[[-25.8, 48.0, -52.9, -11.8, 45.4, 3.7, -62.7], [0.0, 23.3, -68.9, 35.5, 36.6, -22.4, -14.2], [3.9, -21.2, -11.0, -35.7, 17.9, -27.0, -2.6]]	-21.2
[[-18.3, 19.1, 30.9, -17.0, 22.4], [0.7, -8.4, -11.3, 22.5, 13.1], [54.5, -35.3, -25.1, 63.2, -55.1]]	-35.3
[[-12.7, 36.3, 16.7, 4.0, 40.9, -21.4, -14.8], [9.7, 15.7, 41.6, 25.8, -36.2, -15.3, 21.6], [-39.5, -6.5, -67.4, -2.8, -60.8, 14.6, 19.2]]	-6.5
[[-40.6, -47.2, -19.6, -12.3], [33.2, 81.4, 33.5, 70.9], [9.5, -1.9, -7.0, 3.2]]	-1.9
[[-38.3, -64.1, 56.2, -71.3], [38.5, -3.4, -19.0, -12.3], [10.2, 4.4, 34.8, 10.5]]	4.4
[[58.0, -27.6, 28.6, 13.8, -1.8], [-33.2, -42.8, -55.7, -22.6, 30.2], [52.6, -6.2, 40.2, -62.8, 63.0]]	-6.2
---
(-14.3, -5.9, 5.3, 0.3, 6.2, 14.4) yields 5.3
((-30.02, -56.10, -138.05, -74.90, -57.38), (132.57, 59.48, -94.96, 39.66, 22.17)) yields -94.96
(-100.72, -110.20, 175.83, 11.10) yields 175.83
(-1.49, 1.18, 1.30, 1.19, 0.41, 0.55) yields 1.30
(0.041, 0.116, 0.056, 0.021, -0.036, -0.126, -0.024) yields 0.056
(3.0, -10.4, 10.7, 13.6, 16.5, -9.9) yields 10.7
(-0.12, 0.04, -0.05, -0.13, 0.10) yields -0.05
(-15.4, -18.4, 15.4, 4.9, -10.9, -16.3) yields 15.4
---
64.0,-21.2,41.8,-68.9,17.2 value -68.9
-20.5,-24.2,-62.3,23.1,1.4 value 23.1
-52.3,-67.2,9.6,25.9,46.4 value 25.9
7.8,61.3,-27.5,19.6,7.0 value 19.6
83.2,30.3,0.7,-0.6,14.3 value -0.6
69.1,8.9,-0.4,3.0,36.5 value 3.0
58.2,14.4,80.6,48.4,-81.6 value 48.4
---
[-44.1 -67.8  33.6 -16.2  75.8] Out: 33.6
[-83.0 -22.7  20.1 -17.3 -11.1] Out: 20.1
[-74.6  80.8 -10.7 -41.2  21.0] Out: -10.7
[-51.9  13.3 -64.0  -0.4  41.5] Out: -64.0
[-20.5   5.4  16.5 -66.9  55.9] Out: 16.5
[ 10.9 -55.7 -82.4  64.5  22.6] Out: -82.4
---
[ -7.7 -23.8 -21.0  73.0  27.7  31.5]
31.5
[25.9 13.2 75.4  6.9]
6.9
[-35.5 -34.1 -77.6  14.5 -19.7 -61.6]
-61.6
[ 24.3  -2.1 -14.7   0.1  55.7 -63.3  -6.5]
-6.5
[79.5 66.2 14.7 10.5 12.4]
12.4
[-34.0 -17.8   2.5   9.9 -83.7]
-83.7
[ 37.6  77.1 -27.1  34.4  -3.8]
-3.8
[31.3 60.8 -7.2 -3.9]
-3.9
[-77.8  23.2 -15.7 -27.4 -65.7  39.7 -33.7]
-33.7
---
[[ 152  223  574 -450    7]
 [-410  742  736 -639  635]
 [ 290 -222   16 -192  368]] ⇒ 16

[2017 5459 2673 8345 3414 8034] ⇒ 2673

[438 219 925 580 547 481 306] ⇒ 925

[[216 188  19 249]
 [242 169  72 194]] ⇒ 72

[ 161  802  772 -678  889  223] ⇒ 772

[788 559 299 745  30 919 619] ⇒ 299

[ -31  925 -790 -138] ⇒ -790

[3233 4401 7997 1526 2356 4792 4513] ⇒ 7997
---
[[7 2 6 5 3 5]
 [8 1 5 5 2 8]
 [1 8 2 5 7 4]] >> 7, 4

[-33  39  27  32 -31] >> -33, -31

[[7 3 5 8 0]
 [6 4 5 7 4]
 [6 3 5 7 2]] >> 7, 2

[[6 5 5 3 5 1 5]
 [2 4 3 5 2 8 4]] >> 6, 4

[[208 132 115 122 151 203 164]
 [ 62  98 241 224 146 179 238]] >> 208, 238

[31 46 18 90 40] >> 31, 40

[[4370 7329 1628 4438]
 [2823 3585 2254 6540]
 [1882 4732 1707 7819]] >> 4370, 7819

[217 119  82 122  35  52] >> 217, 52

[486 312 749 161 589 583] >> 486, 583
---
 20.0  -62.6    2.7    8.6 -> 20.0, -62.6

-85.9   -6.8   -8.5   55.6   -6.4  -32.7 -> 55.6, -85.9

-66.7   -5.7  -22.2  -23.2  -10.4  -16.6   31.3
 65.9   31.7  -48.7  -19.0   32.7  -57.4  -14.2
-> 65.9, -66.7

-63.2  -81.2  -54.7   52.7
 -0.6   27.9  -29.9  -59.8
 66.5   86.1   62.1  -31.7
-> 86.1, -81.2

 75.0   -1.6   46.2   14.7   42.8
-54.3  -34.1  -76.1   17.5    1.2
-> 75.0, -76.1

-10.4  -37.9  -19.6  -75.7   62.0  -12.3 -> 62.0, -75.7
